2.481,-5.987,4.679,19.366,16.830,0.072,16.778
18.705,12.239,17.561,-14.515,19.652,5.142,16.846
--> 16.846

-1.88,-0.20,-1.17,1.62,0.50,0.13,-0.77
-1.89,-0.18,-0.17,1.44,0.11,0.91,-1.22
0.04,-0.94,-0.83,-0.46,0.17,1.36,-2.07
--> -1.22

159.885,-117.497,89.360,21.641
51.064,-87.777,72.782,-197.265
--> -197.265

-0.06,-0.12,-0.12,-0.02,0.17
0.01,-0.12,-0.12,-0.08,0.15
0.10,0.07,-0.11,-0.12,-0.10
--> 0.15

0.03,1.26,-1.63,-0.42,0.91,-0.64,-0.01
0.96,0.13,-0.48,-0.24,0.60,-0.09,0.14
--> 0.14

17.49,-13.37,-15.17,-10.36,-15.92,-15.64,-12.97
15.44,-9.21,-11.02,-8.97,-15.96,-10.47,-9.98
5.18,-4.16,-11.45,20.33,13.36,-13.97,-5.60
--> -9.98

-1.22,-1.58,0.04,1.91
-0.62,-0.71,-0.59,0.50
-0.32,-0.05,-0.65,-1.37
--> 0.50
---
40.9,-46.8,-49.8,-26.0 out 40.9, -26.0

-24.4,25.7,-55.9,1.0,16.1,-31.8,-44.4
-61.2,33.6,-53.5,-14.1,-9.1,-31.8,-4.7
-25.5,19.6,-45.3,3.7,31.4,-31.8,-54.6
out -24.4, -54.6

27.2,50.5,54.2,-24.7,1.7 out 27.2, 1.7

-0.1,12.1,1.8,-24.1
-17.5,54.7,-14.6,-61.7
out -0.1, -61.7

5.1,-25.5,0.4,6.3
-11.2,-49.9,-0.7,5.0
-5.3,-30.9,0.1,7.5
out 5.1, 7.5

2.4,4.1,5.5,-10.2,-16.0
35.3,-1.3,-46.2,-3.6,6.0
out 2.4, 6.0

35.8,20.3,24.7,52.5 out 35.8, 52.5

-4.1,3.2,14.5,5.2,33.6,0.2
-7.5,7.9,10.9,16.6,46.5,1.6
-6.7,21.2,7.9,24.0,38.0,-3.7
out -4.1, -3.7
---
156,210,337,-485,438
632,401,316,405,-534
: 401

181,233,145,59,179: 233

127,51,220,226,241: 51

4,8,2,3,8: 8

10,116,92,75,196: 116

5,103,77,252,144: 103
---
Q:
-414,120,-44,-644
-35,-585,642,40
A: 642

Q:
7827,6539,5199,3901,6221,5324
7928,6712,5796,2861,5766,4478
A: 5766

Q:
5,2,7,6
5,4,7,5
A: 7

Q:
7,2,6,3,5
5,2,3,8,2
A: 8

Q:
183,-325,391,-672,988,-923,-555
-42,-131,40,-82,33,112,181
A: 112

Q:
57,52,62,59,46
11,35,54,80,58
A: 80
---
[[-11.7   5.2 -20.9 -19.5 -22.9  32.8]
 [ -8.4   9.0  17.7 -34.5 -15.8  58.2]
 [-17.4  15.0  -6.9 -34.5 -28.5  57.1]] --> -22.9

[[-27.1 -55.2  -5.0 -19.7   0.6]
 [-57.3   9.0 -47.7   5.5  20.5]
 [ 10.2 -21.0  16.6  -8.3  -0.7]] --> -19.7

[[-13.7  35.5 -53.6 -51.9  14.0 -15.4]
 [ -5.0  14.9 -28.3 -50.5  -4.3   3.3]
 [ -9.4  16.5 -53.4 -55.3  13.8  -1.9]] --> 14.0

[[ 33.2   3.3  16.7   0.4]
 [ 20.2  27.2   3.5  28.2]
 [-56.3  45.3  15.5 -25.3]] --> 16.7

[[-46.5 -48.7  19.7   5.5]
 [ 34.5  20.7 -11.0 -12.7]
 [ -6.5  -4.5 -12.8  -2.6]] --> 19.7

[[-14.5 -28.2 -33.0 -17.4  59.7]
 [-18.4 -15.6  -5.2   1.6  23.0]
 [ 24.5  27.7  18.7   5.7 -55.7]] --> -17.4
---
[ 24.5 -20.5  52.6  51.4  23.2 -46.8  10.8] Answer: 51.4

[  1.9  -1.4 -27.8   7.4  47.7] Answer: -27.8

[52.7 25.0  1.8  8.0 11.5 41.1 -8.7] Answer: 8.0

[[ -1.7  -9.8  34.3  -5.7  11.6]
 [-29.9  -1.8  16.9  47.6  19.2]
 [-33.0  27.5 -19.8 -15.0  47.2]] Answer: 16.9

[[-24.6   6.5  17.0 -18.7 -22.1 -38.9  -4.9]
 [ -9.6 -13.9 -26.1 -14.8  19.3 -35.3 -16.4]
 [ 49.0 -10.1 -18.7 -56.2  -5.8 -22.1  -4.6]] Answer: -14.8

[[ 50.3  38.4 -36.5 -18.9 -43.5  19.7   3.1]
 [ 41.9  -3.2   5.2  32.4 -30.4  31.2 -14.8]
 [  8.8  33.8 -29.4 -18.9  29.5 -51.0  -7.2]] Answer: 32.4
